Below is a small trained network, with its code and all its weights. Each question gives an input and a class and asks what happens when units are switched off, that is, made to give their printed mean instead of their output.

import numpy as np


def w(rows, s, z=0):
    codes = np.array(rows[::2]) - 128.0
    scale = np.full(codes.shape[1], s)
    scale[-1] = z or s
    return codes * scale


def norm(h):
    return h / np.sqrt((h * h).mean(-1, keepdims=True) + 1e-5)


def f(y):
    return y / 2 * (1 + np.tanh(0.7978845608 * (y + 0.044715 * y**3)))


def log_softmax(a):
    a = a - a.max(-1, keepdims=True)
    return a - np.log(np.exp(a).sum(-1, keepdims=True))


def net(x, mask):
    res = np.array(x, float).reshape(1, 8) / 4 @ E
    u = 0
    for l in range(2):
        y = f(norm(res) @ A[l][:, :-1].T + A[l][:, -1])
        res = res + np.where(mask[u : u + 6], y, B[l][:, -1]) @ B[l][:, :-1]
        u += 6
    return log_softmax(norm(res)[-1] @ U[:, :-1].T + U[:, -1])


A, B = {}, {}
E = w([
[49,140,118,132,83,188,146,80,74,108],'x0',
[95,154,207,76,236,131,166,158,206,254],'x1',
[148,56,104,96,162,153,107,87,80,77],'x2',
[213,192,78,96,153,144,80,124,71,137],'x3',
[133,115,126,64,79,10,111,165,152,146],'x4',
[95,114,60,136,81,104,46,91,136,152],'x5',
[51,60,104,181,107,180,126,110,14,76],'x6',
[118,179,190,171,180,102,26,151,83,203],'x7',
],0.0074)
A[0] = w([
[139,68,178,171,146,89,241,201,128,63,86],'L0N0',
[89,80,127,83,141,51,105,153,250,246,19],'L0N1',
[100,43,132,235,168,167,133,120,101,40,4],'L0N2',
[71,96,137,105,78,106,118,148,182,158,158],'L0N3',
[116,163,252,248,133,90,126,139,205,110,139],'L0N4',
[13,139,188,184,169,183,42,91,47,217,84],'L0N5',
],0.012,0.0023)
B[0] = w([
[97,115,173,161,171,187,139,212,100,182,185],'L0N0',
[155,125,102,34,57,174,85,49,183,178,242],'L0N1',
[132,58,119,82,39,168,83,59,187,186,211],'L0N2',
[135,99,64,165,169,98,146,90,172,112,176],'L0N3',
[156,127,142,63,140,163,137,200,173,234,201],'L0N4',
[100,138,128,185,177,111,197,249,24,103,246],'L0N5',
],0.014,0.012)
A[1] = w([
[207,124,140,136,114,105,3,152,74,155,172],'L1N0',
[128,150,55,131,82,18,89,148,84,127,147],'L1N1',
[114,145,158,87,129,77,101,137,180,156,54],'L1N2',
[147,47,147,40,178,118,185,116,148,91,253],'L1N3',
[137,107,169,132,131,86,174,205,148,108,70],'L1N4',
[77,56,123,185,85,101,157,151,136,110,122],'L1N5',
],0.02,0.0038)
B[1] = w([
[105,141,86,194,177,34,170,129,91,49,253],'L1N0',
[202,107,126,121,228,79,125,124,130,93,213],'L1N1',
[133,9,168,97,150,248,161,97,172,138,223],'L1N2',
[193,147,106,88,216,45,118,155,122,129,254],'L1N3',
[79,152,152,135,203,174,144,132,90,142,214],'L1N4',
[155,189,103,161,89,96,101,35,148,72,249],'L1N5',
],0.012,0.0088)
U = w([
[141,169,127,107,91,116,141,161,138,120,27],'0',
[178,124,67,161,175,61,134,100,97,48,213],'1',
[177,81,126,47,141,175,140,116,209,197,201],'2',
[95,89,104,191,12,172,118,73,121,111,130],'3',
[108,142,156,168,200,152,188,247,73,157,180],'4',
[112,178,174,144,133,136,109,140,159,87,24],'5',
[96,162,156,124,80,83,132,172,153,124,3],'6',
],0.016,0.0052)

Each question gives the input, the list of numbers given to net, and the class t.
The units are the neurons (one row each of A and B). Each row of codes is followed by its name. A weight is (code - 128) times the scale printed after its matrix; where a second scale follows, it is the last column's (A, B and U).
mask holds one flag per neuron, layer by layer. A switched-off neuron (its flag False) gives its mean, the last column of its row in B, instead of its output. The means were averaged over made-up inputs and are rounded, as every weight is.
A unit's drop is (log p(t) with every unit on - log p(t) with that unit switched off) / (log p(t) with every unit on - log p(t) with every unit switched off).
The circuit of an input: a set's keep is (log p(t) with only the set's units on - log p(t) with every unit switched off) / (log p(t) with every unit on - log p(t) with every unit switched off). Starting from all 12 units, units are removed one at a time, each time the one whose removal leaves the highest keep (on an exact tie, the one counted first), for as long as the keep stays at least 0.8.
units of the circuit, in order: the units of the circuit, biggest drop first
top k neurons: the k neurons with the biggest drops, biggest first
top k neurons in layer l: the k neurons of layer l with the biggest drops, biggest first
drop when u is switched off: that unit's drop, to one decimal
input [-2,8,6,2,2,-3,7,-6], class 4: top 4 neurons	L0N1, L0N0, L1N2, L0N3
input [-4,6,6,2,-6,8,-4,7], class 4: units of the circuit, in order	L0N5
input [-5,-6,-1,5,-6,-7,4,-5], class 3: units of the circuit, in order	L0N4, L0N2
input [3,-3,-4,0,-1,3,7,0], class 3: top 2 neurons in layer 0	L0N2, L0N3
input [-7,5,0,-4,-7,-5,-1,-8], class 4: top 3 neurons in layer 0	L0N0, L0N2, L0N1
input [-1,4,0,-5,-4,7,6,-1], class 3: top 2 neurons	L0N2, L1N5
input [0,-4,0,-5,-3,6,2,2], class 3: top 2 neurons	L0N2, L1N3
input [-3,1,-5,-8,1,8,8,-8], class 3: top 2 neurons in layer 1	L1N5, L1N1
input [-8,0,3,-2,-8,-5,-5,1], class 4: top 3 neurons	L0N1, L0N2, L0N0
input [1,1,4,-5,3,4,5,-5], class 3: top 3 neurons in layer 0	L0N2, L0N4, L0N1
input [-4,-1,2,-3,-1,0,8,-3], class 3: top 2 neurons	L0N4, L0N1
input [-8,-7,1,0,-8,6,5,1], class 3: top 2 neurons	L0N2, L1N3
input [4,-5,-6,3,-1,-6,-4,-1], class 4: drop when L0N1 is switched off	4.0
input [2,-4,0,-3,-1,4,2,-7], class 3: drop when L0N4 is switched off	0.2
input [2,-8,-8,-6,-5,-2,5,3], class 3: drop when L1N5 is switched off	0.1
input [3,-4,5,-6,-1,-8,4,-7], class 3: drop when L1N4 is switched off	0.0
input [-6,-3,4,7,6,-6,-3,6], class 1: top neuron in layer 1	L1N0
